Each row is followed by its class. Each block has new classes.
[-0.86  2.76  0.29 -0.31 -3.46  2.75  1.41 -2.36 -0.41  0.33  0.75 -0.09
 -2.19 -2.63 -0.25 -0.48  5.37] | (35)
[ 6.80 -0.52  2.22  0.88 -0.60  3.34  0.89  3.31  0.17  1.69  1.81  3.54
 -1.93  1.45  0.60  1.09  1.27] | (35)
[ 0.23  0.41 -0.31  0.46 -2.60  1.21 -1.67 -0.95  0.61  0.16  0.34  0.96
 -1.80  0.25  0.74  0.90  2.42] | (37)
[ 1.04  0.69  0.07  0.66 -0.56  1.45 -2.98 -2.26  0.44  0.95  0.76  0.96
  0.15 -1.24  0.37  0.00  2.65] | (37)
[ 2.85 -2.02  1.37  1.25 -0.86  2.43 -0.33 -1.17 -0.08  0.92  0.83  0.85
 -0.70  0.47  0.97  0.89  1.75] | (35)
[ 1.32  0.45  1.04  0.47 -2.03  0.93 -0.66 -0.67  1.08  1.49  0.96  2.31
 -1.41 -1.27 -0.34 -0.33  2.44] | (37)
[-2.50 -0.28 -1.12  0.40  0.02 -0.23 -2.35 -3.67 -0.80 -1.11 -0.69 -1.60
  0.49 -0.24  0.52  0.53  0.94] | (35)
[ 1.86 -0.53  0.89  0.35  0.33  0.05 -2.01 -1.11  1.16  1.34  0.65 -0.21
 -0.25 -0.73  1.12 -0.48 -0.04] | (37)
[ 0.65 -1.69  0.87  1.17 -0.28  1.96 -1.50 -3.61  0.33  0.95  0.73 -0.89
 -0.52 -0.50  1.74  1.24  2.67] | (35)
[ 1.02 -0.58  0.16  1.10  0.01  2.24 -1.52 -2.16  0.41  0.96  0.91 -0.24
 -0.51 -1.15  0.45  0.77  1.66] | (35)
[ 1.08  0.95  0.58  0.21  0.33 -0.08 -1.61 -0.89 -0.08  0.36  0.11  1.15
  0.15 -1.14  0.22 -0.67  2.08] | (37)
[ 0.57  1.33  0.60  0.18 -1.83  1.14 -2.55 -0.57  0.08  1.31  0.63  3.85
 -0.65 -1.74 -0.29 -0.72  4.75] | (37)
[ 2.23 -0.59  1.68  1.42 -1.46  2.87 -1.86 -2.43  0.75  1.18  0.88  1.08
  0.14 -1.28  0.05  0.16  3.16] | (35)
[ 5.86  1.34  2.65  0.63  1.16  3.68 -1.66  2.42  0.34  1.40  1.14  5.17
  0.35 -2.03 -1.23 -1.20  2.42] | (37)
[ 2.57 -1.39  0.89  2.13 -2.49  2.17 -1.32 -3.24 -0.32  1.19  0.96  0.27
 -2.08 -0.79  1.65  0.65  4.42] | (35)
[ 0.56  0.26  1.18  0.43 -2.28 -0.45 -3.28  0.21  0.28  0.76  0.33  2.16
 -0.63 -0.06  0.64 -0.15  2.14] | (37)
[ 1.77 -0.32  1.00  0.98 -2.77  1.47 -1.85 -1.41  1.03  1.32  0.72  2.26
 -1.02 -0.51  1.24 -0.07  4.25] | (37)
[ 1.59  0.29  0.79  0.60 -1.14 -0.93 -1.36  0.30  0.63  1.87  0.73  1.11
  0.37  0.14  0.64  0.71  1.12] | (37)
[ 2.06 -1.49  2.61  0.91  2.15  1.69  0.19  0.63  0.10  1.03  1.47  1.79
  0.00 -0.52  0.14 -0.58 -0.32] | (37)
[ 5.04  1.58  0.52 -1.03  0.02  0.34 -0.67  3.22  0.79  1.04  0.01  2.99
 -0.18 -0.14 -0.81 -0.04 -0.12] | (37)
[ 4.73 -1.41  2.48  1.93 -0.90  2.95 -0.88 -1.57  0.13  2.17  3.86  1.34
 -1.46 -0.48  2.63  0.45  4.30] | (35)

Each row is followed by its class. Each block has new classes.
[ 0.14  2.84 -0.04  1.63 -0.77 -0.94  0.75  0.24  0.15  0.20  0.58  0.82
  3.24  1.28  2.17  0.24 -0.63] | E
[-1.11  0.74 -0.51  1.12  1.25  1.05 -0.05  0.81 -0.46  1.53  0.15  1.31
  1.31  1.23  1.92  1.17 -0.33] | E
[ 1.07  4.10  0.21  1.73  0.60 -1.62  0.09 -0.14 -0.08  1.87 -0.98  0.08
  1.62  1.60  1.80 -1.17 -0.55] | K
[ 0.83  1.49 -0.19  1.05 -0.82 -0.18  1.94  1.29 -0.19 -0.64  0.17  1.43
  0.88  1.42  2.90  0.15 -0.37] | E
[ 1.96  3.71  0.13  0.48  0.25 -0.85  0.88  0.70  1.65  0.09 -0.38  0.24
 -0.74  2.36  7.35 -1.29 -0.35] | E
[-1.77  3.76 -0.42  1.28 -0.49 -2.69 -1.11  0.19 -0.43  0.17  1.58 -0.28
  3.46  0.63  0.00  2.50  0.08] | E
[ 1.48  4.49 -0.06  2.05 -0.05 -2.59  0.87  0.35  0.50  0.27 -0.56  1.15
 -0.67  1.91  4.08  0.05 -0.73] | K
[-0.69  2.78 -0.54 -0.17 -1.68 -0.60 -0.48 -0.07 -0.02  0.48  0.92  0.49
  2.28  1.65  2.74  0.59 -0.22] | E
[ 1.13  2.57 -0.20  2.06 -1.36 -1.05  0.98  0.74 -1.09  0.19  0.58  0.02
  0.52  1.20  2.57  2.47 -1.01] | E
[ 0.36  4.04 -1.00 -0.98 -1.43 -1.40  2.95  0.60  0.75  1.13  1.26  1.98
  2.14  0.93  3.40  0.06 -1.82] | E
[ 0.13  3.96  0.47  2.83  0.83 -2.07  2.02  0.83  0.13 -0.78  0.65 -0.35
  1.63  2.63  1.74  1.02 -1.54] | K
[ 0.89  4.02 -0.70  0.64  0.35 -1.01  0.28  0.20  0.90  0.19  0.35  0.13
  0.54  1.48  5.08 -0.83 -0.18] | K
[-0.99  3.34 -2.61  2.71 -0.40 -2.13 -1.33  0.31  0.24  1.06  2.64  0.33
  2.50  0.45  0.98  1.69 -1.02] | K
[ 1.64  2.52 -0.56  2.59 -1.29 -0.22  0.87 -0.41  1.29 -0.68  0.74  1.62
  2.50  1.15  2.37  1.00 -0.24] | E
[ 0.43  2.82 -0.88  1.22 -1.64 -0.43  1.86  0.37 -0.07  0.57 -0.97  0.63
  0.86  0.91  4.10  0.13 -1.13] | E
[-0.87  2.60  0.15 -1.38 -2.58 -2.28 -1.54 -1.20  1.47  0.08 -0.01  0.82
  1.30  0.99  0.98  0.44 -0.37] | E
[ 1.90  2.60  0.47  1.42 -0.30 -0.75  2.49  0.76  1.27  1.17  0.02  1.19
  0.83  1.22  5.56 -1.32 -1.42] | E
[-0.32  3.99 -0.32  3.00 -0.98 -1.17 -0.04  0.26 -1.01 -1.20  1.07 -0.55
  3.53  0.94  1.06  1.71 -0.74] | E
[-0.20  1.43 -0.13 -0.64 -0.67 -1.81  0.49  0.47  0.83 -0.14  0.96 -0.95
 -0.52  1.53  2.91 -0.57 -0.44] | E
[ 1.10  3.34 -0.85  2.91 -0.82 -2.15  0.44 -0.21 -0.97  1.37  0.23  0.05
  1.81  1.17  2.29  0.26 -0.39] | E
[ 1.27  0.69  0.82  0.44  1.64  0.02  1.90  0.58 -0.18  0.31 -0.19  0.86
  0.79  1.11  2.55 -0.14 -0.52] | K
[ 0.31  4.79 -0.31  2.45  0.18 -1.75  3.16  0.73 -0.72  1.23  1.09  1.62
  1.24  1.66  4.54 -0.69 -0.64] | K
[ 0.25  3.33 -0.24  0.54 -1.03 -1.20 -0.39 -0.56  0.76 -0.04  1.02 -0.94
  0.97  1.24  2.08 -0.04 -0.24] | E
[ 0.20  5.02  0.17  3.34 -0.33 -1.59  0.98  0.26 -0.51  0.97  0.61  0.06
  1.97  1.90  2.39  2.77 -0.27] | K
[ 2.00  1.78 -0.57  1.34 -1.43 -0.28  0.53  1.66  0.23  0.06  0.77  1.37
  1.11  1.01  3.43  0.28 -0.27] | E
[ 0.76  0.38  1.57  0.72 -2.45  1.75  1.01  0.26  1.87 -0.59 -0.65  1.63
 -3.22  1.88  6.17 -0.70 -0.68] | E
[-0.26  3.10  0.55  1.08 -0.56 -1.94  1.18  0.00  0.68  0.84  1.02 -0.02
  0.49  0.21  3.25 -0.26 -0.46] | K
[ 0.60  2.83 -0.86  1.67 -1.64 -0.22  0.83  0.47 -0.26  0.68  0.46  0.90
  2.14  1.05  3.47 -0.76 -1.08] | E
[ 0.02  3.16 -0.63  3.06 -1.58 -0.93  0.15  0.11  0.72  0.40 -0.03  0.79
 -0.57  0.79  2.64 -0.25  0.52] | E
[ 0.11  2.21  0.11  0.43 -1.42 -0.52  0.64  0.26  0.98 -0.27 -0.22  1.22
  0.31  1.96  1.50  0.30 -1.10] | E
[-1.33  1.46 -0.21  0.34  1.87 -0.64  0.00  0.63  1.20 -0.49 -0.68 -0.33
  0.66  1.24  1.35 -1.21 -0.23] | K
[-0.68  2.78 -0.95 -1.56 -1.20 -2.16 -0.30 -0.01  1.59  0.47  0.48  0.55
  0.24  1.65  2.63  0.28 -0.13] | E
[-0.95  1.59  1.02  0.45 -0.23 -0.81  0.62  0.33  0.38  0.18  0.11  0.76
 -0.27  0.44  2.23 -0.51 -0.68] | K
[ 0.21  3.40 -0.23  0.47 -0.74 -0.24  0.49  1.07  1.42  1.68  0.53  1.00
  1.99  1.14  3.54 -0.01  0.02] | E
[ 0.93  2.11 -0.30  1.16 -0.40  1.77  2.16  0.97 -0.29  0.38 -0.67 -0.22
 -0.06  1.31  4.21 -0.30  0.26] | E
[ 0.98  4.91 -0.09  1.98 -0.46 -1.87 -0.03  0.39  0.64  0.53  0.22  0.48
  1.80  1.69  1.34 -0.85 -0.74] | K
[ 0.47  2.80 -0.27  0.20 -0.96 -0.89  0.67 -0.15  0.79  0.51 -0.29  0.23
  0.48  1.37  4.13 -0.29 -0.50] | E
[ 1.46  2.55 -0.65  1.53  1.34 -0.46  0.58  0.78  0.47  0.50  0.49  0.47
  0.52  1.69  2.93  0.09  0.20] | K
[ 0.24  0.19 -0.01 -0.87  1.22 -0.06  3.14 -0.08  1.58  1.27 -1.58  0.66
 -1.56  1.69  5.46 -2.47  0.59] | K
[-0.23  4.53 -1.08  2.28 -1.10 -2.10  0.59  0.25  0.53  0.72  0.57  0.17
  1.91  1.30  1.56  0.94 -0.15] | K
[-1.20  2.35 -0.26  1.68  0.14 -0.19  1.49  1.16 -2.08  0.33  1.12  1.13
  1.99  0.10  0.88  1.38 -0.55] | K
[ 0.19  3.63  0.39  1.64 -0.93 -3.58  0.81  0.21 -0.03  0.32  0.15  0.71
  1.65 -0.35  2.95  0.98 -1.30] | E

Each row is followed by its class. Each block has new classes.
[ 1.93 -3.14  2.18  0.10  0.48 -0.90  0.69 -0.59 -1.78 -0.25  1.21 -0.65
  0.03 -1.78  1.35  0.45 -1.27] | [83]
[ 0.27 -3.18 -2.35  1.17  3.60  1.36  0.01  0.82 -1.99 -0.49 -1.62  0.45
  0.14  0.47 -0.10 -0.02 -0.01] | [83]
[-0.54  2.45  0.28 -0.28  0.58  0.05  0.02 -0.40 -0.15  0.76  1.96  0.32
  0.85  0.89 -0.71  0.39  1.59] | [91]
[-0.91  4.01  0.74 -0.60 -1.88 -0.60  0.92  1.32  2.57  1.65 -0.50 -1.01
 -0.68 -0.39  0.33  0.38 -0.25] | [90]
[ 1.89  3.98  0.39 -1.10 -2.06 -0.97  0.40 -0.04  1.06 -0.92 -0.54  0.42
 -0.96  0.19  1.28 -0.05  1.13] | [83]
[ 0.89 -0.13 -0.65 -1.86 -1.13  0.69  1.36 -1.15 -0.79 -2.80 -0.22  0.05
 -0.90 -0.91  3.20  0.09  0.90] | [90]
